Look-ups in named tables: a row name and a column name give one cell, copied from the table.

zev:
,lib,muba,rototog,bivedi,losoki,zal,desevom,ririro
tel,46434,76276,38193,61869,49748,36498,28986,29267
zulana,55751,31896,14983,39931,45872,40224,42334,60620
risum,53356,42767,54656,49036,41555,53891,39521,13580
falase,49168,61532,52934,52614,49063,45034,33959,29352
gufaz,51446,37265,26806,56266,40022,34489,48347,48142
laziki,45974,60566,24813,47760,36357,50353,40089,54479
tevuz,69081,25397,70248,53725,40440,54914,36250,41091
gub,37252,45646,23595,53133,34645,50367,44824,33205
bub,26099,30344,37701,19711,30394,41798,33204,24147
foles,60083,9488,67861,44673,54628,38913,44804,64118
zagumam,12387,58785,53759,63950,47486,41989,49026,39661
vasimo,54774,35677,46457,41929,34035,34461,46946,41897

tevuz, lib -> 69081
gub, zal -> 50367
laziki, bivedi -> 47760
foles, zal -> 38913
bub, zal -> 41798
bub, desevom -> 33204
vasimo, lib -> 54774
foles, rototog -> 67861
laziki, losoki -> 36357
tel, lib -> 46434
zulana, ririro -> 60620
falase, zal -> 45034
foles, ririro -> 64118
gufaz, ririro -> 48142

fezag:
,sut,loz,fitotas
bib,156,25,160
mir,142,144,60
lutifib,108,67,89
renazu,138,202,131
gaz,136,57,141

What is the sut of bib in fezag? 156
What is the loz of lutifib in fezag? 67
What is the fitotas of bib in fezag? 160
What is the fitotas of renazu in fezag? 131
What is the fitotas of lutifib in fezag? 89
What is the fitotas of gaz in fezag? 141
What is the loz of gaz in fezag? 57
What is the loz of mir in fezag? 144
What is the fitotas of mir in fezag? 60
What is the loz of bib in fezag? 25
What is the sut of mir in fezag? 142
What is the loz of renazu in fezag? 202
What is the sut of lutifib in fezag? 108
What is the sut of renazu in fezag? 138
What is the sut of gaz in fezag? 136

fovufo =
       losi  ziki  pefimig  gufu  tozu  nas  sugu  mok  rikoma  zab
zegu    0.6   0.6      0.5   0.4   0.4  0.3   0.2  0.4     0.5  0.4
nif     0.5   0.5      0.6   0.6   0.5  0.5   0.6  0.5     0.4  0.5
nos     0.5   0.5      0.6   0.5   0.5  0.6   0.6  0.5     0.4  0.6
taz     0.7   0.5      0.5   0.6   0.4  0.5   0.4  0.3     0.1  0.5
fova    0.8   0.4      0.4   0.6   0.4  0.4   0.4  0.3     0.1  0.5
geg     0.6   0.5      0.6   0.6   0.4  0.5   0.6  0.4     0.4  0.5
saz     0.8   0.3      0.3   0.5   0.3  0.3   0.2  0.3     0.1  0.5
pulu    0.5   0.4      0.5   0.6   0.4  0.5   0.5  0.4     0.2  0.5
dor     0.5   0.6      0.6   0.7   0.5  0.5   0.6  0.4     0.5  0.4
gev     0.5   0.6      0.5   0.6   0.4  0.5   0.5  0.4     0.4  0.4
mopem   0.5   0.1      0.3   0.3   0.7  0.3   0.6  0.6     0.6  0.6
bagi    0.3   0.6      0.5   0.4   0.4  0.4   0.3  0.7     0.6  0.4
furo    0.6   0.4      0.4   0.4   0.4  0.3   0.3  0.5     0.4  0.5
zugiv   0.6   0.5      0.4   0.4   0.2  0.3   0.2  0.5     0.4  0.5

What is the zab of zegu in fovufo? 0.4
What is the ziki of fova in fovufo? 0.4
What is the mok of nif in fovufo? 0.5
What is the losi of nos in fovufo? 0.5
What is the nas of furo in fovufo? 0.3
What is the losi of gev in fovufo? 0.5
What is the ziki of nos in fovufo? 0.5
What is the gufu of gev in fovufo? 0.6
What is the tozu of gev in fovufo? 0.4
What is the mok of dor in fovufo? 0.4
What is the tozu of zugiv in fovufo? 0.2
What is the ziki of furo in fovufo? 0.4

tumoriv
            tig   kezov     dab    moro    dugo    bise
zopivir  37.954  56.586  41.790  48.480  53.205  51.639
likup    49.459  49.515  48.300  50.360  50.305  49.053
mumuduz  34.552  56.967  30.273  19.268  56.739  19.143
mena     45.197  50.347  45.818  43.028  48.442  45.792
bafuzil  51.835  33.954  49.980  51.974  33.724  52.061
duzolun  86.862   8.285  76.568  65.446   7.718  75.873
sobi     29.699  72.485  35.344  42.614  66.904  47.938
fak      51.318  46.005  51.429  51.286  46.840  51.410
kobu     49.521  47.167  48.506  48.511  46.997  49.912

What is the moro of sobi in tumoriv? 42.614
What is the dugo of bafuzil in tumoriv? 33.724
What is the dab of likup in tumoriv? 48.300
What is the kezov of mumuduz in tumoriv? 56.967
What is the moro of fak in tumoriv? 51.286
What is the bise of duzolun in tumoriv? 75.873
What is the moro of duzolun in tumoriv? 65.446
What is the kezov of mena in tumoriv? 50.347
What is the dugo of mena in tumoriv? 48.442
What is the moro of zopivir in tumoriv? 48.480
What is the tig of likup in tumoriv? 49.459
What is the dab of kobu in tumoriv? 48.506
What is the dab of zopivir in tumoriv? 41.790

paratug =
|  | kat | zon | rufi | nit | zutopaz | tus | subezar | petunup | rore |
|---|---|---|---|---|---|---|---|---|---|
| gisada | 0.588 | 0.471 | 0.387 | 0.523 | 0.088 | 0.541 | 0.456 | 0.516 | 0.370 |
| zoz | 0.340 | 0.216 | 0.627 | 0.171 | 0.342 | 0.336 | 0.412 | 0.630 | 0.420 |
| kom | 0.819 | 0.405 | 0.575 | 0.576 | 0.798 | 0.440 | 0.451 | 0.561 | 0.512 |
| ripi | 0.596 | 0.651 | 0.721 | 0.282 | 0.451 | 0.430 | 0.479 | 0.254 | 0.448 |
| zaf | 0.640 | 0.466 | 0.416 | 0.473 | 0.304 | 0.468 | 0.459 | 0.400 | 0.530 |
| nif | 0.490 | 0.507 | 0.499 | 0.513 | 0.302 | 0.401 | 0.426 | 0.254 | 0.444 |
| tifupes | 0.434 | 0.312 | 0.459 | 0.633 | 0.531 | 0.386 | 0.506 | 0.395 | 0.346 |
| visir | 0.415 | 0.375 | 0.426 | 0.241 | 0.466 | 0.329 | 0.397 | 0.485 | 0.370 |
| fevibe | 0.134 | 0.606 | 0.557 | 0.609 | 0.912 | 0.477 | 0.439 | 0.575 | 0.507 |
| ragi | 0.191 | 0.401 | 0.484 | 0.416 | 0.871 | 0.501 | 0.455 | 0.319 | 0.518 |
| lirute | 0.486 | 0.438 | 0.550 | 0.682 | 0.175 | 0.435 | 0.359 | 0.661 | 0.565 |
| zosego | 0.259 | 0.549 | 0.432 | 0.404 | 0.444 | 0.232 | 0.522 | 0.407 | 0.620 |
| puger | 0.560 | 0.369 | 0.498 | 0.551 | 0.612 | 0.451 | 0.376 | 0.246 | 0.457 |

What is the tus of ragi in paratug? 0.501
What is the zutopaz of lirute in paratug? 0.175
What is the subezar of zaf in paratug? 0.459
What is the nit of gisada in paratug? 0.523
What is the kat of zaf in paratug? 0.640
What is the nit of zosego in paratug? 0.404
What is the rufi of tifupes in paratug? 0.459
What is the kat of zoz in paratug? 0.340
What is the petunup of zaf in paratug? 0.400
What is the zon of fevibe in paratug? 0.606
What is the kat of ragi in paratug? 0.191
What is the nit of visir in paratug? 0.241
What is the subezar of gisada in paratug? 0.456
What is the kat of puger in paratug? 0.560
What is the rore of lirute in paratug? 0.565
What is the petunup of gisada in paratug? 0.516

